Here is a tiny trained network, its code and every weight. The questions are about switching its units off for an input and a class, where a switched-off unit gives its printed mean instead of its output.

import numpy as np


def w(rows, s, z=0):
    codes = np.array(rows[::2]) - 128.0
    scale = np.full(codes.shape[1], s)
    scale[-1] = z or s
    return codes * scale


def f(y):
    return y / 2 * (1 + np.tanh(0.7978845608 * (y + 0.044715 * y**3)))


def log_softmax(a):
    a = a - a.max(-1, keepdims=True)
    return a - np.log(np.exp(a).sum(-1, keepdims=True))


def net(x, mask):
    res = np.array(x, float).reshape(1, 4) / 4 @ E
    y = f(res @ A[0][:, :-1].T + A[0][:, -1])
    res = res + np.where(mask, y, B[0][:, -1]) @ B[0][:, :-1]
    return log_softmax(res[-1] @ U[:, :-1].T + U[:, -1])


A, B = {}, {}
E = w([
[73,93,231,176],'x0',
[189,123,242,52],'x1',
[130,129,128,127],'x2',
[145,255,175,155],'x3',
],0.0066)
A[0] = w([
[135,210,148,131,49],'neuron 1',
[42,123,199,215,98],'neuron 2',
[146,170,44,80,131],'neuron 3',
[68,170,79,208,86],'neuron 4',
[167,200,155,164,51],'neuron 5',
[161,214,101,106,143],'neuron 6',
[117,138,82,228,90],'neuron 7',
[214,169,203,62,160],'neuron 8',
[139,18,99,121,44],'neuron 9',
[173,158,65,100,38],'neuron 10',
[197,109,184,91,40],'neuron 11',
[116,116,107,130,15],'neuron 12',
[97,249,168,202,88],'neuron 13',
[142,131,135,135,7],'neuron 14',
[141,138,23,150,255],'neuron 15',
],0.011,0.0052)
B[0] = w([
[120,92,77,79,150],'neuron 1',
[254,126,242,52,198],'neuron 2',
[191,124,183,74,187],'neuron 3',
[71,174,158,88,195],'neuron 4',
[129,84,60,75,153],'neuron 5',
[150,85,142,141,179],'neuron 6',
[66,191,141,81,180],'neuron 7',
[77,145,201,133,216],'neuron 8',
[101,39,97,33,163],'neuron 9',
[182,151,138,35,146],'neuron 10',
[99,189,151,26,151],'neuron 11',
[141,143,97,49,113],'neuron 12',
[106,41,83,131,216],'neuron 13',
[132,147,96,65,108],'neuron 14',
[116,111,200,155,255],'neuron 15',
],0.023,0.008)
U = w([
[2,225,145,65,70],'0',
[91,43,70,69,125],'1',
[113,122,164,149,254],'2',
[231,173,146,89,113],'3',
[133,207,119,247,152],'4',
[163,138,33,184,75],'5',
],0.0088,0.009)

Each question gives the input, the list of numbers given to net, and the class t.
The units are the neurons (one row each of A and B). Each row of codes is followed by its name. A weight is (code - 128) times the scale printed after its matrix; where a second scale follows, it is the last column's (A, B and U).
mask holds one flag per neuron, in row order. A switched-off neuron (its flag False) gives its mean, the last column of its row in B, instead of its output. The means were averaged over made-up inputs and are rounded, as every weight is.
A unit's drop is (log p(t) with every unit on - log p(t) with that unit switched off) / (log p(t) with every unit on - log p(t) with every unit switched off).
The circuit of an input: a set's keep is (log p(t) with only the set's units on - log p(t) with every unit switched off) / (log p(t) with every unit on - log p(t) with every unit switched off). Starting from the 12 units with the biggest drops (on a tie, the unit counted first), units are removed one at a time, each time the one whose removal leaves the highest keep (on an exact tie, the one counted first), for as long as the keep stays at least 0.8.
circuit, biggest first: the units of the circuit, biggest drop first
most important unit: the unit with the biggest drop
k most important neurons: the k neurons with the biggest drops, biggest first
drop of u: that unit's drop, to one decimal
input [1,8,4,5], class 0: most important unit => neuron 8
input [-5,2,-6,7], class 1: circuit, biggest first => [neuron 5; neuron 13]
input [5,1,-2,7], class 1: 2 most important neurons => [neuron 13; neuron 5]
input [-5,-1,-1,-1], class 3: 2 most important neurons => [neuron 3; neuron 13]
input [5,1,-2,-2], class 3: circuit, biggest first => [neuron 2; neuron 13]
input [5,7,-5,-2], class 0: 2 most important neurons => [neuron 11; neuron 8]
input [-8,-1,-1,-7], class 3: 2 most important neurons => [neuron 3; neuron 13]
input [-4,6,-2,6], class 0: 4 most important neurons => [neuron 8; neuron 11; neuron 2; neuron 9]
input [6,-1,-1,-5], class 3: 2 most important neurons => [neuron 2; neuron 13]
input [-6,-4,5,-1], class 3: 4 most important neurons => [neuron 3; neuron 10; neuron 8; neuron 13]
input [0,-7,0,-1], class 0: 2 most important neurons => [neuron 7; neuron 4]
input [-6,2,-6,6], class 1: 3 most important neurons => [neuron 2; neuron 5; neuron 1]
input [6,-6,0,-6], class 0: 3 most important neurons => [neuron 7; neuron 13; neuron 4]
input [0,-5,5,-4], class 0: most important neuron => [neuron 13]
input [6,-1,-3,3], class 3: 3 most important neurons => [neuron 2; neuron 15; neuron 8]
input [-3,3,-3,0], class 4: 2 most important neurons => [neuron 2; neuron 9]
input [5,6,4,1], class 0: drop of neuron 11 => 0.9
input [-1,-6,1,-5], class 0: drop of neuron 2 => 0.1
input [5,5,5,-8], class 1: drop of neuron 9 => 1.0
input [-1,6,6,-1], class 0: most important unit => neuron 11
